Below is a small trained network, with its code and all its weights. Each question gives an input and a class and asks what happens when units are switched off, that is, made to give their printed mean instead of their output.

import numpy as np


def w(rows, s, z=0):
    codes = np.array(rows[::2]) - 128.0
    scale = np.full(codes.shape[1], s)
    scale[-1] = z or s
    return codes * scale


def norm(h):
    return h / np.sqrt((h * h).mean(-1, keepdims=True) + 1e-5)


def f(y):
    return y / 2 * (1 + np.tanh(0.7978845608 * (y + 0.044715 * y**3)))


def log_softmax(a):
    a = a - a.max(-1, keepdims=True)
    return a - np.log(np.exp(a).sum(-1, keepdims=True))


def net(x, mask):
    res = np.array(x, float).reshape(1, 6) / 4 @ E
    u = 0
    for l in range(2):
        y = f(norm(res) @ A[l][:, :-1].T + A[l][:, -1])
        res = res + np.where(mask[u : u + 8], y, B[l][:, -1]) @ B[l][:, :-1]
        u += 8
    return log_softmax(norm(res)[-1] @ U[:, :-1].T + U[:, -1])


A, B = {}, {}
E = w([
[169,187,64,226,162,51,55],'x0',
[174,77,123,225,130,213,151],'x1',
[94,64,181,191,79,55,146],'x2',
[84,185,201,157,69,186,41],'x3',
[51,86,3,129,87,151,109],'x4',
[133,121,129,125,126,129,117],'x5',
],0.0017)
A[0] = w([
[208,53,118,254,123,252,148,76],'0.n1',
[152,66,66,105,212,56,224,5],'0.n2',
[74,68,23,126,83,149,68,40],'0.n3',
[55,188,193,158,82,169,27,116],'0.n4',
[240,160,227,130,164,119,137,71],'0.n5',
[194,193,69,221,154,76,59,92],'0.n6',
[147,67,80,113,220,68,186,16],'0.n7',
[75,69,30,133,94,149,75,11],'0.n8',
],0.0036,0.0014)
B[0] = w([
[114,185,138,2,119,22,90,234],'0.n1',
[186,157,150,168,41,195,58,171],'0.n2',
[143,214,219,160,166,108,225,176],'0.n3',
[254,102,78,144,84,141,161,250],'0.n4',
[40,207,91,188,124,148,224,199],'0.n5',
[64,45,121,104,156,175,121,240],'0.n6',
[163,165,156,161,55,171,96,146],'0.n7',
[143,210,238,158,153,125,184,154],'0.n8',
],0.0044,0.0016)
A[1] = w([
[227,109,115,156,94,169,139,31],'1.n1',
[152,136,80,230,188,66,52,37],'1.n2',
[113,23,195,197,90,33,154,109],'1.n3',
[140,175,116,137,132,49,83,166],'1.n4',
[143,34,197,142,96,5,136,111],'1.n5',
[85,187,167,187,170,160,203,9],'1.n6',
[86,62,204,53,92,222,168,103],'1.n7',
[144,143,184,62,150,187,152,123],'1.n8',
],0.0031,0.0013)
B[1] = w([
[122,150,124,153,98,179,88,123],'1.n1',
[115,54,254,145,143,162,148,188],'1.n2',
[112,175,19,76,154,187,123,242],'1.n3',
[141,80,184,74,90,112,162,229],'1.n4',
[133,180,92,100,169,153,95,240],'1.n5',
[84,170,140,148,145,112,176,130],'1.n6',
[130,81,134,223,193,109,82,254],'1.n7',
[105,99,93,178,149,85,78,234],'1.n8',
],0.0039,0.00092)
U = w([
[209,126,127,170,44,186,99,137],'0',
[85,187,173,175,162,110,225,101],'1',
[75,2,140,150,205,142,85,92],'2',
[119,145,69,99,150,142,113,250],'3',
[133,138,140,35,114,50,101,52],'4',
],0.0072,0.0024)

Each question gives the input, the list of numbers given to net, and the class t.
The units are the neurons (one row each of A and B). Each row of codes is followed by its name. A weight is (code - 128) times the scale printed after its matrix; where a second scale follows, it is the last column's (A, B and U).
mask holds one flag per neuron, layer by layer. A switched-off neuron (its flag False) gives its mean, the last column of its row in B, instead of its output. The means were averaged over made-up inputs and are rounded, as every weight is.
A unit's drop is (log p(t) with every unit on - log p(t) with that unit switched off) / (log p(t) with every unit on - log p(t) with every unit switched off).
The circuit of an input: a set's keep is (log p(t) with only the set's units on - log p(t) with every unit switched off) / (log p(t) with every unit on - log p(t) with every unit switched off). Starting from the 12 units with the biggest drops (on a tie, the unit counted first), units are removed one at a time, each time the one whose removal leaves the highest keep (on an exact tie, the one counted first), for as long as the keep stays at least 0.8.
circuit, biggest first: the units of the circuit, biggest drop first
unit that matters most: the unit with the biggest drop
k most important neurons: the k neurons with the biggest drops, biggest first
k most important neurons of layer l: the k neurons of layer l with the biggest drops, biggest first
input [-8,1,-7,7,-3,-3], class 2: 2 most important neurons => 1.n7, 0.n2
input [0,-5,7,-5,-6,-2], class 3: 2 most important neurons => 1.n3, 0.n3
input [4,-4,3,5,-5,-1], class 0: 4 most important neurons => 0.n4, 0.n3, 0.n1, 0.n8
input [-3,-5,-1,-6,5,-3], class 0: unit that matters most => 0.n2
input [-6,-2,8,-8,-1,4], class 0: circuit, biggest first => 0.n2, 0.n7
input [8,-1,-6,4,-7,-5], class 2: 2 most important neurons => 0.n6, 0.n3
input [-2,-1,6,1,3,-5], class 3: 2 most important neurons of layer 0 => 0.n5, 0.n1
input [-8,5,-4,6,-3,2], class 2: 2 most important neurons of layer 0 => 0.n2, 0.n7
input [-8,-8,2,-7,2,4], class 2: 3 most important neurons => 1.n7, 0.n1, 0.n4
input [6,-2,-1,5,6,-5], class 1: circuit, biggest first => 0.n3, 0.n8
input [-3,-6,-6,-8,-7,3], class 0: 2 most important neurons => 0.n2, 0.n7
input [-3,-5,6,-7,1,7], class 0: circuit, biggest first => 0.n2, 0.n7
input [-6,-1,-6,4,4,4], class 2: 2 most important neurons of layer 0 => 0.n5, 0.n2
input [-4,-7,-2,-8,-7,2], class 0: 4 most important neurons of layer 0 => 0.n2, 0.n7, 0.n1, 0.n6
input [-8,-5,1,4,2,-5], class 2: circuit, biggest first => 1.n7, 0.n1
input [-1,8,8,-4,-3,-3], class 3: circuit, biggest first => 1.n3, 1.n5, 0.n1
input [8,-7,-4,4,8,-8], class 1: circuit, biggest first => 0.n3, 0.n8, 0.n1, 1.n2
input [4,1,-4,6,-8,-2], class 1: most important neuron => 0.n5
input [-4,4,5,3,-1,0], class 3: 2 most important neurons of layer 1 => 1.n3, 1.n5
input [1,0,7,-1,-4,-8], class 3: 2 most important neurons => 1.n3, 0.n3
